Below is a small trained network, with its code and all its weights. Each question gives an input and a target symbol and asks what happens when units are switched off, that is, made to give their printed mean instead of their output.

import numpy as np


def w(rows, s, z=0):
    codes = np.array(rows[::2]) - 128.0
    scale = np.full(codes.shape[1], s)
    scale[-1] = z or s
    return codes * scale


def norm(h):
    return h / np.sqrt((h * h).mean(-1, keepdims=True) + 1e-5)


def f(y):
    return np.maximum(y, 0)


def softmax(a):
    e = np.exp(a - a.max(-1, keepdims=True))
    return e / e.sum(-1, keepdims=True)


def log_softmax(a):
    a = a - a.max(-1, keepdims=True)
    return a - np.log(np.exp(a).sum(-1, keepdims=True))


def net(x, mask):
    ids = ['βδεζημπστφψ'.index(c) for c in x.split()]
    T = len(ids)
    res = E[ids] + P[:T]
    u = 0
    for l in range(3):
        q, k, v = (norm(res) @ M[l].T for M in (Q, K, V))
        z = softmax(np.where(np.tri(T) > 0, q @ k.T / 2**0.5, -1e9)) @ v
        res = res + np.where(mask[u], z, O[l][:, -1]) @ O[l][:, :-1]
        u += 1
        y = f(norm(res) @ A[l][:, :-1].T + A[l][:, -1])
        res = res + np.where(mask[u : u + 8], y, B[l][:, -1]) @ B[l][:, :-1]
        u += 8
    return log_softmax(norm(res)[-1] @ U[:, :-1].T + U[:, -1])


Q, K, V, O, A, B = {}, {}, {}, {}, {}, {}
E = w([
[113,115,137,78],'β',
[162,157,172,178],'δ',
[125,149,83,98],'ε',
[116,155,186,159],'ζ',
[249,41,95,126],'η',
[174,166,107,171],'μ',
[131,171,167,142],'π',
[131,163,141,121],'σ',
[113,107,167,129],'τ',
[174,182,183,170],'φ',
[149,127,129,119],'ψ',
],0.02)
P = w([
[69,211,35,64],'0',
[152,159,229,126],'1',
[132,157,213,130],'2',
[87,148,206,120],'3',
[41,153,170,110],'4',
[2,155,174,123],'5',
],0.0074)
Q[0] = w([
[111,167,66,118],'L0H1',
[133,2,83,117],'L0H1',
],0.0096)
K[0] = w([
[144,133,121,161],'L0H1',
[127,254,186,107],'L0H1',
],0.012)
V[0] = w([
[253,70,194,130],'L0H1',
[221,134,68,93],'L0H1',
],0.0062)
O[0] = w([
[43,187,156,216,204],'L0H1',
[1,138,113,142,255],'L0H1',
],0.0078,0.0017)
A[0] = w([
[54,208,1,109,228],'L0N1',
[191,7,94,97,80],'L0N2',
[121,134,218,146,251],'L0N3',
[141,160,146,135,215],'L0N4',
[178,196,146,191,158],'L0N5',
[108,77,158,47,204],'L0N6',
[65,47,105,143,109],'L0N7',
[60,33,204,171,106],'L0N8',
],0.0077,0.0033)
B[0] = w([
[105,103,171,200,216],'L0N1',
[230,165,160,215,160],'L0N2',
[108,80,56,163,253],'L0N3',
[116,64,171,132,199],'L0N4',
[37,90,135,105,211],'L0N5',
[83,136,181,204,185],'L0N6',
[220,120,162,146,135],'L0N7',
[188,253,83,139,168],'L0N8',
],0.0068,0.0069)
Q[1] = w([
[119,226,254,157],'L1H1',
[221,193,11,75],'L1H1',
],0.0086)
K[1] = w([
[79,220,2,57],'L1H1',
[254,22,165,204],'L1H1',
],0.006)
V[1] = w([
[193,28,221,227],'L1H1',
[224,253,148,103],'L1H1',
],0.0057)
O[1] = w([
[161,126,250,133,145],'L1H1',
[58,111,143,79,5],'L1H1',
],0.016,0.002)
A[1] = w([
[131,148,232,95,75],'L1N1',
[151,158,143,199,122],'L1N2',
[90,108,148,255,246],'L1N3',
[76,148,198,123,250],'L1N4',
[66,248,92,219,86],'L1N5',
[195,227,113,147,106],'L1N6',
[178,123,213,115,158],'L1N7',
[216,99,23,167,223],'L1N8',
],0.008,0.0025)
B[1] = w([
[165,190,90,181,161],'L1N1',
[13,130,119,130,184],'L1N2',
[109,156,102,67,253],'L1N3',
[123,3,80,126,195],'L1N4',
[213,90,128,134,214],'L1N5',
[90,168,176,179,145],'L1N6',
[122,172,73,182,172],'L1N7',
[153,74,155,32,160],'L1N8',
],0.0062,0.011)
Q[2] = w([
[69,164,155,249],'L2H1',
[197,141,174,88],'L2H1',
],0.011)
K[2] = w([
[204,65,50,68],'L2H1',
[2,165,70,110],'L2H1',
],0.0097)
V[2] = w([
[255,108,133,142],'L2H1',
[102,7,235,104],'L2H1',
],0.0075)
O[2] = w([
[188,160,1,156,252],'L2H1',
[176,169,162,50,140],'L2H1',
],0.0099,0.0023)
A[2] = w([
[168,130,72,155,153],'L2N1',
[128,173,159,56,151],'L2N2',
[107,206,169,132,184],'L2N3',
[119,119,128,2,2],'L2N4',
[70,120,152,137,96],'L2N5',
[159,125,76,138,188],'L2N6',
[130,166,113,109,110],'L2N7',
[156,183,173,82,91],'L2N8',
],0.013,0.0053)
B[2] = w([
[123,84,134,80,254],'L2N1',
[133,100,74,125,168],'L2N2',
[113,181,84,54,206],'L2N3',
[126,108,197,172,157],'L2N4',
[223,189,144,126,189],'L2N5',
[171,115,209,110,246],'L2N6',
[44,138,184,194,143],'L2N7',
[76,205,1,113,162],'L2N8',
],0.0082,0.0056)
U = w([
[184,61,136,58,117],'β',
[134,193,187,197,93],'δ',
[118,47,73,103,133],'ε',
[107,187,114,50,111],'ζ',
[216,137,174,164,178],'η',
[80,60,147,218,132],'μ',
[63,127,183,69,255],'π',
[7,91,118,100,71],'σ',
[208,194,127,70,85],'τ',
[100,194,222,119,151],'φ',
[199,97,90,165,80],'ψ',
],0.016,0.0049)

Each question gives the input, a string of symbols that net reads in full, and the target symbol t.
The units are the heads (2 rows each of Q, K, V and O) and the neurons (one row each of A and B). Each row of codes is followed by its name. A weight is (code - 128) times the scale printed after its matrix; where a second scale follows, it is the last column's (O, A, B and U).
mask holds one flag per unit, layer by layer, with each layer's heads first. A switched-off unit (its flag False) gives its mean, the last column of its rows in O or B, instead of its output. The means were averaged over made-up inputs and are rounded, as every weight is.
A unit's drop is (log p(t) with every unit on - log p(t) with that unit switched off) / (log p(t) with every unit on - log p(t) with every unit switched off).
The circuit of an input: a set's keep is (log p(t) with only the set's units on - log p(t) with every unit switched off) / (log p(t) with every unit on - log p(t) with every unit switched off). Starting from the 12 units with the biggest drops (on a tie, the unit counted first), units are removed one at a time, each time the one whose removal leaves the highest keep (on an exact tie, the one counted first), for as long as the keep stays at least 0.8.
units of the circuit, in order: the units of the circuit, biggest drop first
most important unit: the unit with the biggest drop
top k neurons: the k neurons with the biggest drops, biggest first
top k neurons in layer l: the k neurons of layer l with the biggest drops, biggest first
input ζ τ β, target ζ: top 3 neurons	[L0N3; L1N5; L0N8]
input σ φ β π, target σ: most important unit	L0H1
input π μ π ε δ, target π: units of the circuit, in order	[L2H1; L0H1; L0N1; L1H1]
input π ψ μ π, target π: units of the circuit, in order	[L2H1; L1H1; L0H1; L0N1]
input σ π σ β φ, target σ: top 3 neurons	[L0N3; L0N5; L0N2]
input μ σ δ ε ψ ψ, target μ: top 4 neurons	[L0N8; L0N6; L0N1; L1N8]
input ψ ε ψ φ, target ψ: top 4 neurons	[L0N1; L0N4; L1N8; L1N4]
input τ μ β φ μ, target τ: units of the circuit, in order	[L0H1; L2H1; L1H1]
input μ μ φ σ, target μ: top 3 neurons	[L1N5; L0N1; L0N6]
input π τ φ σ, target π: units of the circuit, in order	[L1H1; L2H1; L0H1; L0N1]
input τ δ η η φ τ, target τ: units of the circuit, in order	[L0N8; L2H1]
input μ τ ζ, target μ: top 2 neurons	[L1N4; L1N5]
input φ ψ φ π τ, target φ: top 2 neurons in layer 1	[L1N8; L1N2]
input ζ β μ ζ, target ζ: top neuron in layer 1	[L1N3]
input π π ψ, target π: top 2 neurons	[L0N3; L0N1]
input μ ψ π π ψ, target μ: top 4 neurons	[L1N5; L0N6; L1N2; L0N1]
input ζ μ ψ ε ε τ, target ζ: top 3 neurons in layer 1	[L1N4; L1N3; L1N5]
input ψ φ φ ψ, target ψ: units of the circuit, in order	[L1H1; L0H1; L0N1]
input δ σ η, target η: units of the circuit, in order	[L1H1; L0N2]
input ε σ π μ, target ε: top 3 neurons	[L0N5; L0N3; L0N4]
input μ μ φ, target μ: units of the circuit, in order	[L2H1]
input δ ε ψ, target δ: top 3 neurons in layer 1	[L1N5; L1N2; L1N7]
